Below is a small trained network, with its code and all its weights. Each question gives an input and a class and asks what happens when units are switched off, that is, made to give their printed mean instead of their output.

import numpy as np


def w(rows, s, z=0):
    codes = np.array(rows[::2]) - 128.0
    scale = np.full(codes.shape[1], s)
    scale[-1] = z or s
    return codes * scale


def f(y):
    return y / 2 * (1 + np.tanh(0.7978845608 * (y + 0.044715 * y**3)))


def log_softmax(a):
    a = a - a.max(-1, keepdims=True)
    return a - np.log(np.exp(a).sum(-1, keepdims=True))


def net(x, mask):
    res = np.array(x, float).reshape(1, 7) / 4 @ E
    y = f(res @ A[0][:, :-1].T + A[0][:, -1])
    res = res + np.where(mask, y, B[0][:, -1]) @ B[0][:, :-1]
    return log_softmax(res[-1] @ U[:, :-1].T + U[:, -1])


A, B = {}, {}
E = w([
[91,137,129,110,139,57,174,102,139,151,100],'x0',
[188,174,120,168,88,165,169,81,143,79,75],'x1',
[178,85,121,124,187,91,121,78,66,87,131],'x2',
[102,185,135,85,111,175,174,138,121,89,82],'x3',
[96,139,144,82,134,109,110,124,2,151,47],'x4',
[185,181,45,93,193,121,84,124,99,131,144],'x5',
[160,91,166,131,177,105,152,66,118,168,138],'x6',
],0.012)
A[0] = w([
[219,123,31,142,190,32,105,67,159,157,167,195],'N0',
[90,112,201,119,127,116,205,99,163,164,148,87],'N1',
[169,140,78,126,153,85,81,115,99,123,104,132],'N2',
[120,125,161,155,83,146,133,143,202,146,158,2],'N3',
[151,233,91,83,86,227,158,138,147,86,87,119],'N4',
[190,119,91,132,163,151,76,98,175,106,205,30],'N5',
[36,152,167,90,71,69,139,118,63,151,34,212],'N6',
[91,93,190,139,136,144,188,76,184,177,110,122],'N7',
[52,92,134,89,140,115,105,181,135,101,182,149],'N8',
[127,175,98,128,130,174,138,133,146,115,102,13],'N9',
[147,141,134,147,95,104,218,37,160,92,92,122],'N10',
[57,171,83,72,194,39,180,125,182,174,156,123],'N11',
[144,131,155,160,111,87,244,23,161,65,65,200],'N12',
[134,148,107,55,215,84,110,67,2,111,69,139],'N13',
[45,113,158,78,148,102,116,211,152,89,127,215],'N14',
[132,108,137,92,127,107,113,179,115,120,189,165],'N15',
[155,114,160,156,114,114,195,65,139,98,104,99],'N16',
],0.01,0.0034)
B[0] = w([
[62,83,156,91,181,7,159,131,90,170,82,237],'N0',
[146,109,127,107,178,66,132,138,103,131,114,176],'N1',
[149,115,146,56,158,99,141,114,113,142,165,178],'N2',
[147,115,148,71,135,96,102,93,82,112,161,168],'N3',
[107,207,52,245,131,227,56,161,215,99,72,227],'N4',
[87,128,133,122,105,78,144,116,182,172,54,196],'N5',
[56,102,58,174,62,115,189,171,177,183,5,242],'N6',
[176,120,170,109,243,83,113,117,120,153,132,183],'N7',
[138,111,104,160,34,152,149,86,74,92,109,169],'N8',
[148,114,143,172,135,163,63,145,142,129,109,156],'N9',
[162,163,129,120,111,137,50,66,132,73,184,194],'N10',
[16,215,106,173,99,81,141,107,254,201,108,179],'N11',
[125,150,130,122,70,149,61,16,118,73,181,222],'N12',
[230,30,205,25,206,64,175,148,25,102,190,250],'N13',
[122,84,111,159,36,144,133,96,60,109,95,178],'N14',
[116,152,93,135,87,151,133,55,101,110,107,155],'N15',
[95,130,145,131,131,150,93,71,109,93,162,176],'N16',
],0.0088,0.018)
U = w([
[149,79,180,52,158,68,125,66,62,124,202,162],'0',
[176,88,101,106,154,175,132,189,73,98,91,87],'1',
[102,175,128,142,217,117,64,127,201,170,127,114],'2',
[27,103,114,136,107,90,154,129,141,202,48,171],'3',
[87,159,89,191,65,243,59,70,163,73,149,140],'4',
[205,109,139,90,168,183,162,245,93,117,255,2],'5',
],0.009,0.0099)

Each question gives the input, the list of numbers given to net, and the class t.
The units are the neurons (one row each of A and B). Each row of codes is followed by its name. A weight is (code - 128) times the scale printed after its matrix; where a second scale follows, it is the last column's (A, B and U).
mask holds one flag per neuron, in row order. A switched-off neuron (its flag False) gives its mean, the last column of its row in B, instead of its output. The means were averaged over made-up inputs and are rounded, as every weight is.
A unit's drop is (log p(t) with every unit on - log p(t) with that unit switched off) / (log p(t) with every unit on - log p(t) with every unit switched off).
The circuit of an input: a set's keep is (log p(t) with only the set's units on - log p(t) with every unit switched off) / (log p(t) with every unit on - log p(t) with every unit switched off). Starting from the 12 units with the biggest drops (on a tie, the unit counted first), units are removed one at a time, each time the one whose removal leaves the highest keep (on an exact tie, the one counted first), for as long as the keep stays at least 0.8.
units of the circuit, in order: the units of the circuit, biggest drop first
unit that matters most: the unit with the biggest drop
k most important neurons: the k neurons with the biggest drops, biggest first
drop of u: that unit's drop, to one decimal
input [1,4,-2,-5,3,0,0], class 0: units of the circuit, in order => (N4)
input [-3,1,3,-8,-1,3,-8], class 3: 4 most important neurons => (N13, N5, N12, N10)
input [-8,4,-5,-7,-3,-6,1], class 0: 3 most important neurons => (N4, N3, N6)
input [-2,4,0,-6,1,4,-7], class 2: 3 most important neurons => (N6, N13, N14)
input [5,4,1,-1,-2,1,1], class 0: 2 most important neurons => (N4, N6)
input [6,5,-2,0,7,-2,3], class 0: 2 most important neurons => (N13, N12)
input [4,0,-8,-2,-5,2,2], class 2: 3 most important neurons => (N6, N13, N7)
input [-5,8,3,-6,-8,8,-5], class 3: 2 most important neurons => (N0, N5)
input [0,1,5,5,-7,-8,1], class 0: 2 most important neurons => (N4, N7)
input [-6,5,8,6,-8,7,2], class 2: 3 most important neurons => (N0, N4, N5)
input [4,4,-4,-8,8,-3,7], class 0: 2 most important neurons => (N13, N4)
input [-7,1,-1,3,0,-2,6], class 4: 2 most important neurons => (N13, N0)
input [5,1,-1,-2,7,-2,8], class 0: drop of N13 => 3.8
input [0,5,-5,4,-7,7,4], class 4: unit that matters most => N4
input [-3,5,-7,-7,5,5,-1], class 2: drop of N12 => 0.6
input [-6,-5,-3,-4,-4,6,-5], class 3: drop of N13 => 0.6
